[  5   5  -5   1   3   4 -11   3 -10 -16  -1   1  -1   3  -1   1  10  -8
   2   9   3   3 -10  -2  -2  -8  13  -2  -4  -5   5  -4] -> (46).<23>
[ 18   1  -4   2   5   4  -2   4   5  -1   5  -4   0   6  -3   0   6  -4
   4   5   2 -10  -2   1  -8  -3   7  -4   3   4   3  -1] -> (50).<26>
[ 13   3 -11   2   5   5  -8   9  -2  -7   2  -1   2  14 -10  -1  12   2
   5   8   1   3   5  -7   1  -6  21  -9   0   6   6  -1] -> (46).<27>
[  6   2  -3   1  10   7  -6   1   3  -3  11  -3  -6   2  -7   0  11  -3
   2   5   3 -11   6   1   0  -5  14  -8   2  13   0  -1] -> (50).<34>
[ 17   6  -6  -3  11   6  12   4  -8 -15  10  -6   2  -4  -6   0  -1 -14
   4  10  -6 -36   1  11  -5 -11   3  -5  -4   9   5  -8] -> (50).<26>
[  9   1   6   2   7   5  -1   3  -5   2   4  -4  -4   5   0  -1  -8  -7
  -1   1   1 -12   5   4 -11  -6  15 -10  -4   1   5  -3] -> (50).<28>
[ 13   7  -8   5   8   8  -6  -4 -10  -9   3  -2  -7   1  -6  -2  -1  -4
   0  11  11 -35   8   6 -10  -7  16 -11   0   2   7  -6] -> (50).<28>
[ -3   0  -3   5   4  -5   4   7  21  -1  -1  -3 -11   5   6  -2   3   4
   0  -2   4   6   5  -1  -4  -1  12 -10   2   4   2   4] -> (50).<34>
[ 12   9  -4   3  11   5  -3   5   3  -7  10   0  -4 -11  -9   2  -7 -14
   3   1  -2 -38  -1  13 -17  -5   1  -7   0   6  -1   1] -> (50).<28>
[  6   2  -6   4  11   5  -1   5   1  -7   8   0  -4  -4  -2  -7  -3  -6
   2   5   5 -16   2   2 -12  -3  14  -6   7   1   5  -4] -> (50).<28>
[  0   1  -3   3   8  -1   0  11   9  -3   5  -4  -4   2  -3   8   0   3
 -12   1   6 -11   9   1  -8   2   7  -6  -6   2   4   3] -> (50).<28>
[ 7  2 -2  1 11  1 -4 10 -3  0  4 -3 16 11 -4  1 -3 -3  3  9 -1 -8  6 -1
 -4 -3  8 -6 -1  6  0 -1] -> (50).<26>
[ 10  -4  -3   3   5   4  -6   6  16   0   5  -7  -4   6   4  -3   4   5
   4   2   4  -3   1  -5 -10   0  24 -10   0   6   6   8] -> (50).<28>
[ 15   0  -9   3   8   6 -12   6  -3  -6  -3   4  -8  17 -10   7  11   0
   6  10   8  -2   5  -5  -2 -12  28 -11  -5   5  10   1] -> (46).<22>
[  7  -8  -1   2   3   2 -13   3  -2   7   1   2   4  12  -4   7  18  -1
   2   5   2   7  -1  -8   6  -9  10  -1  -2 -10   7   2] -> (46).<23>
[14 -4 -2  3  0 -5 -8  5  4 -1 -6  2  0 20 -6  1 16  6  4  1  3  4  1 -7
 -1 -4 19 -8 -7 -3 11  0] -> (46).<22>
[ -4   1  -5   3  11   8   5   1   6   1   8  -5  -2   8  -2 -22  -8  -3
   0   7   4 -16   7   5  -8   2  15  -7   1   3   3   1] -> (50).<28>
[  1 -10   1   2  -2  -4  -8  13   4   7  -6   0   0  16   2   0  13   8
   1  -4   0  23  -1  -8   1   1  12  -3  -6  -6   2   7] -> (46).<27>
[ 12  -7  -3   1   8   6  -2  15   6   6   3  -6   2  13  -4  -3   7  -4
   0   5  -2 -11  -1   2  -5   3  12  -9  -2  12   3   3] -> (50).<26>
[ 20  11 -18  -3  16  18 -15  11 -21 -33  19   0   5 -10 -15   4   2 -44
   3  29   2 -44  13   6  -5 -17   7  -5  -6   8   7 -18] -> (46).<27>
[ 11  -3  -9   9   9   8 -17  10  19 -13 -15  -1   5  15 -17   6  28 -14
  10  11   5  -5   6 -10   4 -15  29 -15   7  14   5  14] -> (46).<23>
[  6   6 -14   2  12  -6  -8   2   0  -1  15  -5  -4  -4 -10   1   1 -11
   1   5   6 -24  10   1   0 -12  14  -5   3  17   7   1] -> (50).<34>
[  1   7  -7   2  13   7  -4   2  -2   3   9  -3  -4  25 -21   0   1   2
   4  17   3  -7   1   2  -2  -4  16  -2   2  17   4   2] -> (50).<34>
[  5   3   0  -1   8  -2   2   7   3   9   3  -8  -4   8  -8  -4   1  10
   5   1   2   4   6  -4  -2   2  14 -12  -1  17   3   5] -> (50).<34>
[  9  -9  -4   7   1   3 -13   5   7   3  -7   5   4  14  -7   8  21   4
   6   6   1   6   4 -11   5 -12  20  -3   0   4   7   6] -> (46).<23>
[  9  -4  -4   9   1   0  -4   1  -2 -11  -5   2   4  11  -4   5  12   8
   6   6   5   0   7  -6   3  -6  15   2   1  -5   3   2] -> (46).<23>
[  6  -6   2   3   3   2 -10  32  11  -5   0   2   5  15  -5  -1  12  -3
   4   9   3  -1  -4  -8  -1   1  17  -3   2  -1   2   1] -> (46).<27>
[  6   0  -4   4  13   7  -1   7  19  -4  11  -8  -6   5  -6  -7   1  -7
  -1   5   5 -18   0  -2 -11  -2  11 -10   5  11   2   4] -> (50).<26>
[ 15   4  -2   2  10   2  -8   9 -10  -1   3  -8   0   5  -6  -3   2   1
  -6   6   0  -3   2   0  -6  -6  14 -10  -2   5   2   1] -> (50).<26>
[  1  -9   6   3   1  -6  -6   8   8  12 -10  -5   5  11  -7   0  17  13
   6   3   3  30  -3 -10   9   0  17   2  -1   1   3   2] -> (46).<27>
[ 2  0 -5  2 10  5 -2  7  5  4  6 -4 -8  3 -6 -3 -2  4  3  3  1 -9  4 -5
 -4 -4 17 -8  2  4  3  6] -> (50).<34>
[ 15  -8  -4   0   2   1  -9  10   2  -8   0  -5  15  12  -6   0  14  -6
   8   4   2   1   0  -7  -7 -10  14   0   1   1   5   3] -> (46).<27>
[  5   3  -6  -1   3  13 -10  11   1 -11   4   0   1   5  -2   4  10 -13
   0   8   0 -14   6  -3  14  -3  13  -7   1   9   3  -7] -> (46).<27>
[  7  -2  -5   8   7   3  -4  -3   6   3   5  -6 -10   0   2  -2   2  -1
  -2   1   4 -11   6   4 -10  -4  15  -8   3   0   4  -1] -> (50).<28>
[  0   1  -5   3   9  -2   4   6  13   3   5  -6  -9   3   0   9  -2   5
   3   0  14  -8  -2   2  -4   3  13 -10   2   9   4   5] -> (50).<34>
[  1  -1  -7   6  -3   4 -13   3   8  -5  -1   0   3   5 -14   8  15  -6
   5   2  -1  -2   4  -4   5  -8  15  -2   0   5   5   1] -> (46).<23>
[  6  -1  -4   2   1  -3  -7   8  -6  -8  -3   5  -3   7  -4  -1  10   3
   3   6   3 -11  -6  -1   3  -4  14   3  -4  -5   5  -2] -> (46).<22>
[ 9 -2 -5  4  5  7 -4 15 11 -9 -3  1  4 13 -8  3 20 -5 -8 10  2  0  4 -7
  1 -2 16 -6 -1 -1  8  1] -> (46).<23>
[ 14  -3  -2   4  11   8   2   5  11  -6   8  -5  -3   6   1  -3   0  -1
   3   6   5 -13   4  10 -13  -4  17  -7  -1   2   1  -2] -> (50).<28>

[ -1  -5   9   6  -3 -13  -8   0  15   6   3 -17  22  -4   5   9   2  -4
  -3  -9   4  -5   1   3  -4  -3  -1   8  -5   2   2  -4] -> (14).(244)
[ -7  -6   9  12  -9 -18 -13   1  25   1  -2 -18  26 -17   8  15  -1  -4
  -4  -8   8  -7   2  10  -3 -10   0   8  -4  -1   4 -10] -> (14).(244)
[ -3  -5  19  12  -2  -5  -8   3  34  -5  -8 -16  27  -2   3  17   0   0
  -2  -5  -1  -6   5   1  -4 -11  -1  17  -6   6   5  -4] -> (10).(252)
[ -7  -5  22   8  -7  -3 -23  -4  20   4  -5 -24  31  -2  -3  17  -4  -5
  -2  -8  -3 -41  -4   3 -16  -9   2   5   3   5   4   2] -> (18).(247)
[-21  -4   7  11 -19 -17 -15   7  10  -4  -8 -39  28 -15  -1   7   7  -6
   1 -17   7   0   2  17 -13  -5  -4   9  15  -1  -1   0] -> (11).(241)
[-15  -3  12  12   5 -22 -10   0  32 -11  -9  -4  25 -10   9   7   2  -9
  -8 -10  -1  -6   6   9  -7 -15  -3  14  10  -3   7  -4] -> (11).(255)
[-10  -6  18  17  -4  -9 -19  -2  32  -2  -8 -19  35  -6   1  16  -4  -6
   1 -15  -5  -9   5   4 -14 -15   7  11   5   5   7  -5] -> (18).(262)
[-18   5   8  14   1 -24 -10   5  24   0  -8 -16  25  -9   3   8   6  -7
   2  -9   5   2   6   4 -10  -5  -1  14  10   1   3  -1] -> (11).(241)
[ -1 -10  25  14   5 -16 -13  -5  37 -10  -9  -4  32  -2  12  14  -8  -1
 -10 -10  -6 -13   9   5  -2 -17   0  17 -13   9  17 -12] -> (10).(252)
[  4   2  10   7  11 -11  -3  -2  28   2  -2  12  13  10  -4   5   2  -2
   2  -5 -14  -4   3  -5  -3 -14  -5  13   5   1   4  -3] -> (18).(247)
[ -9  -1  19  16  -2 -12 -13   4  41  -5  -5 -10  34  -3  12  18  -4  -1
  -2  -6   2 -12   5   1  -3 -14  -2  16   2   3   8  -8] -> (10).(249)
[-16  -4   5  21   5 -26 -15  -3  46  -9  -7   3  33 -10  13   9   0 -11
  -4 -14  -5  -9  15  12  -7 -20  -1  15  19  -5   8  -5] -> (11).(241)
[  8  -9   9   4   4 -21 -13  -3  23  -1  -1  -2  22  -2  14   9  -9  -4
  -8  -6  -4 -11  12   5   2 -10   0  10 -14   1  10 -14] -> (14).(243)
[-15  -8   9  10  -8 -18 -13   4  12   2  -2 -27  20 -13   2  12   3  -3
   2 -14   6   0  -2   9 -12  -5   5   8   7  -1  -4  -1] -> (11).(241)
[ -8  -1  11   6   3 -15 -11  -1  12   6  -5 -18  18 -10   1   4   3  -5
  -8 -10   3  -9   3   2  -3  -7  -2   9   0   3   6  -3] -> (11).(241)
